Here is a tiny trained network, its code and every weight. The questions are about switching its units off for an input and a class, where a switched-off unit gives its printed mean instead of its output.

import numpy as np


def w(rows, s, z=0):
    codes = np.array(rows[::2]) - 128.0
    scale = np.full(codes.shape[1], s)
    scale[-1] = z or s
    return codes * scale


def f(y):
    return y / 2 * (1 + np.tanh(0.7978845608 * (y + 0.044715 * y**3)))


def log_softmax(a):
    a = a - a.max(-1, keepdims=True)
    return a - np.log(np.exp(a).sum(-1, keepdims=True))


def net(x, mask):
    res = np.array(x, float).reshape(1, 5) / 4 @ E
    y = f(res @ A[0][:, :-1].T + A[0][:, -1])
    res = res + np.where(mask, y, B[0][:, -1]) @ B[0][:, :-1]
    return log_softmax(res[-1] @ U[:, :-1].T + U[:, -1])


A, B = {}, {}
E = w([
[143,98,254],'x0',
[127,127,129],'x1',
[126,130,127],'x2',
[226,21,103],'x3',
[239,215,105],'x4',
],0.0054)
A[0] = w([
[182,185,112,84],'neuron 1',
[148,121,215,32],'neuron 2',
[180,80,125,81],'neuron 3',
[161,44,85,63],'neuron 4',
[202,165,131,79],'neuron 5',
[122,127,66,24],'neuron 6',
[104,123,9,40],'neuron 7',
[72,191,142,35],'neuron 8',
[84,175,141,30],'neuron 9',
[125,115,149,33],'neuron 10',
[155,120,226,65],'neuron 11',
[170,77,118,24],'neuron 12',
[160,147,123,29],'neuron 13',
[170,76,118,33],'neuron 14',
[61,39,99,75],'neuron 15',
[56,66,116,50],'neuron 16',
[86,214,154,63],'neuron 17',
[196,92,100,87],'neuron 18',
[180,159,121,63],'neuron 19',
[166,93,124,3],'neuron 20',
[189,174,127,41],'neuron 21',
[121,127,78,42],'neuron 22',
[124,140,167,52],'neuron 23',
[168,69,110,76],'neuron 24',
[153,150,123,30],'neuron 25',
[143,136,100,178],'neuron 26',
[185,177,130,45],'neuron 27',
[135,126,96,217],'neuron 28',
[207,137,136,169],'neuron 29',
],0.013,0.006)
B[0] = w([
[145,122,189,175],'neuron 1',
[177,90,37,155],'neuron 2',
[101,183,97,165],'neuron 3',
[84,215,127,194],'neuron 4',
[173,122,171,172],'neuron 5',
[192,118,76,109],'neuron 6',
[171,49,2,205],'neuron 7',
[148,218,109,196],'neuron 8',
[157,196,107,149],'neuron 9',
[179,128,110,83],'neuron 10',
[160,82,24,198],'neuron 11',
[143,194,97,127],'neuron 12',
[194,148,129,90],'neuron 13',
[137,191,97,132],'neuron 14',
[194,143,231,250],'neuron 15',
[227,143,194,204],'neuron 16',
[93,213,113,241],'neuron 17',
[85,155,128,181],'neuron 18',
[176,139,161,130],'neuron 19',
[175,198,92,102],'neuron 20',
[205,151,172,141],'neuron 21',
[175,119,89,104],'neuron 22',
[158,141,75,103],'neuron 23',
[102,195,116,165],'neuron 24',
[202,145,129,87],'neuron 25',
[98,107,128,196],'neuron 26',
[202,143,174,142],'neuron 27',
[78,110,125,255],'neuron 28',
[97,91,153,242],'neuron 29',
],0.031,0.003)
U = w([
[145,134,66,50],'0',
[244,41,153,13],'1',
[211,3,4,119],'2',
[140,42,97,255],'3',
[137,37,94,209],'4',
],0.0071,0.0053)

Each question gives the input, the list of numbers given to net, and the class t.
The units are the neurons (one row each of A and B). Each row of codes is followed by its name. A weight is (code - 128) times the scale printed after its matrix; where a second scale follows, it is the last column's (A, B and U).
mask holds one flag per neuron, in row order. A switched-off neuron (its flag False) gives its mean, the last column of its row in B, instead of its output. The means were averaged over made-up inputs and are rounded, as every weight is.
A unit's drop is (log p(t) with every unit on - log p(t) with that unit switched off) / (log p(t) with every unit on - log p(t) with every unit switched off).
The circuit of an input: a set's keep is (log p(t) with only the set's units on - log p(t) with every unit switched off) / (log p(t) with every unit on - log p(t) with every unit switched off). Starting from the 12 units with the biggest drops (on a tie, the unit counted first), units are removed one at a time, each time the one whose removal leaves the highest keep (on an exact tie, the one counted first), for as long as the keep stays at least 0.8.
units of the circuit, in order: the units of the circuit, biggest drop first
most important unit: the unit with the biggest drop
k most important neurons: the k neurons with the biggest drops, biggest first
drop of u: that unit's drop, to one decimal
input [-7,0,-3,2,-8], class 1: units of the circuit, in order	(neuron 15)
input [-2,-5,4,-5,-6], class 1: units of the circuit, in order	(neuron 16; neuron 15)
input [5,7,7,7,5], class 0: units of the circuit, in order	(neuron 3; neuron 24)
input [5,3,-5,-2,-4], class 2: units of the circuit, in order	(neuron 11; neuron 2; neuron 4)
input [0,-5,2,-7,0], class 0: units of the circuit, in order	(neuron 17; neuron 8)
input [-3,7,0,7,1], class 0: units of the circuit, in order	(neuron 4; neuron 24)
input [7,3,7,0,1], class 2: units of the circuit, in order	(neuron 11; neuron 2)
input [-2,-3,1,-7,-5], class 0: units of the circuit, in order	(neuron 8; neuron 17)
input [8,1,5,1,5], class 2: 2 most important neurons	(neuron 11; neuron 2)
input [-2,-1,4,-6,7], class 1: units of the circuit, in order	(neuron 1; neuron 27)
input [1,-6,3,7,-5], class 0: units of the circuit, in order	(neuron 4; neuron 24)
input [-3,7,2,6,7], class 1: 4 most important neurons	(neuron 5; neuron 21; neuron 27; neuron 1)
input [5,6,0,-4,-6], class 1: 2 most important neurons	(neuron 16; neuron 15)
input [-7,6,-1,5,8], class 1: most important unit	neuron 1
input [3,1,2,-3,-6], class 1: 2 most important neurons	(neuron 16; neuron 15)
input [-3,5,4,6,1], class 0: 3 most important neurons	(neuron 4; neuron 24; neuron 3)
input [8,4,-1,-4,-8], class 1: 3 most important neurons	(neuron 16; neuron 15; neuron 7)
input [4,-1,-4,1,1], class 2: 2 most important neurons	(neuron 15; neuron 11)
input [1,0,0,6,4], class 0: drop of neuron 14	0.2
input [-5,-5,-1,8,-4], class 0: drop of neuron 4	0.2
input [-7,-7,-1,-4,-6], class 2: drop of neuron 14	0.0
input [-5,4,-3,0,0], class 2: most important neuron	(neuron 7)
